Below are the code and all the weights of a small trained network. Each question names an input and a class and asks about switching units off, where a switched-off unit gives its printed mean instead of its output.

import numpy as np


def w(rows, s, z=0):
    codes = np.array(rows[::2]) - 128.0
    scale = np.full(codes.shape[1], s)
    scale[-1] = z or s
    return codes * scale


def f(y):
    return y / 2 * (1 + np.tanh(0.7978845608 * (y + 0.044715 * y**3)))


def log_softmax(a):
    a = a - a.max(-1, keepdims=True)
    return a - np.log(np.exp(a).sum(-1, keepdims=True))


def net(x, mask):
    res = np.array(x, float).reshape(1, 7) / 4 @ E
    y = f(res @ A[0][:, :-1].T + A[0][:, -1])
    res = res + np.where(mask, y, B[0][:, -1]) @ B[0][:, :-1]
    return log_softmax(res[-1] @ U[:, :-1].T + U[:, -1])


A, B = {}, {}
E = w([
[93,119,114],'x0',
[146,138,166],'x1',
[135,115,82],'x2',
[51,34,140],'x3',
[134,172,124],'x4',
[11,207,41],'x5',
[153,112,2],'x6',
],0.0095)
A[0] = w([
[41,124,86,252],'neuron 1',
[61,137,99,79],'neuron 2',
[136,195,131,247],'neuron 3',
[124,105,33,144],'neuron 4',
[176,110,167,231],'neuron 5',
[202,66,79,184],'neuron 6',
[150,155,74,88],'neuron 7',
[96,6,141,251],'neuron 8',
[241,102,175,128],'neuron 9',
[145,209,108,68],'neuron 10',
],0.014,0.0041)
B[0] = w([
[14,138,108,247],'neuron 1',
[161,133,235,189],'neuron 2',
[91,214,33,190],'neuron 3',
[76,3,123,218],'neuron 4',
[108,132,71,202],'neuron 5',
[209,33,71,205],'neuron 6',
[134,89,74,169],'neuron 7',
[110,226,201,239],'neuron 8',
[253,149,110,237],'neuron 9',
[142,169,91,176],'neuron 10',
],0.0056,0.012)
U = w([
[249,96,135,160],'0',
[146,198,42,80],'1',
[172,186,44,162],'2',
[141,98,130,24],'3',
[157,138,155,95],'4',
[154,6,94,35],'5',
[66,118,203,253],'6',
],0.012,0.0049)

Each question gives the input, the list of numbers given to net, and the class t.
The units are the neurons (one row each of A and B). Each row of codes is followed by its name. A weight is (code - 128) times the scale printed after its matrix; where a second scale follows, it is the last column's (A, B and U).
mask holds one flag per neuron, in row order. A switched-off neuron (its flag False) gives its mean, the last column of its row in B, instead of its output. The means were averaged over made-up inputs and are rounded, as every weight is.
A unit's drop is (log p(t) with every unit on - log p(t) with that unit switched off) / (log p(t) with every unit on - log p(t) with every unit switched off).
The circuit of an input: a set's keep is (log p(t) with only the set's units on - log p(t) with every unit switched off) / (log p(t) with every unit on - log p(t) with every unit switched off). Starting from all 10 units, units are removed one at a time, each time the one whose removal leaves the highest keep (on an exact tie, the one counted first), for as long as the keep stays at least 0.8.
units of the circuit, in order: the units of the circuit, biggest drop first
most important unit: the unit with the biggest drop
k most important neurons: the k neurons with the biggest drops, biggest first
drop of u: that unit's drop, to one decimal
input [0,7,7,4,6,8,-1], class 6: most important unit	neuron 2
input [2,1,8,7,-3,-6,-5], class 0: units of the circuit, in order	neuron 1; neuron 9
input [4,4,8,-6,1,-2,8], class 5: units of the circuit, in order	neuron 4; neuron 6
input [-6,-1,7,4,-3,1,-3], class 6: units of the circuit, in order	neuron 9; neuron 8
input [7,-1,-2,5,-2,-2,3], class 6: 2 most important neurons	neuron 8; neuron 9
input [-2,4,1,-2,-2,-2,-8], class 0: 3 most important neurons	neuron 9; neuron 1; neuron 8
input [6,-4,-4,5,-4,-7,5], class 0: 2 most important neurons	neuron 8; neuron 1
input [-5,-3,7,-2,6,4,5], class 5: 2 most important neurons	neuron 4; neuron 8
input [5,5,-8,1,-7,-4,0], class 0: drop of neuron 4	0.1
input [0,-2,0,2,-5,3,7], class 5: drop of neuron 4	0.2
input [6,-6,7,3,8,-8,-8], class 0: drop of neuron 1	0.4
input [-2,3,3,8,0,4,3], class 6: drop of neuron 4	0.0
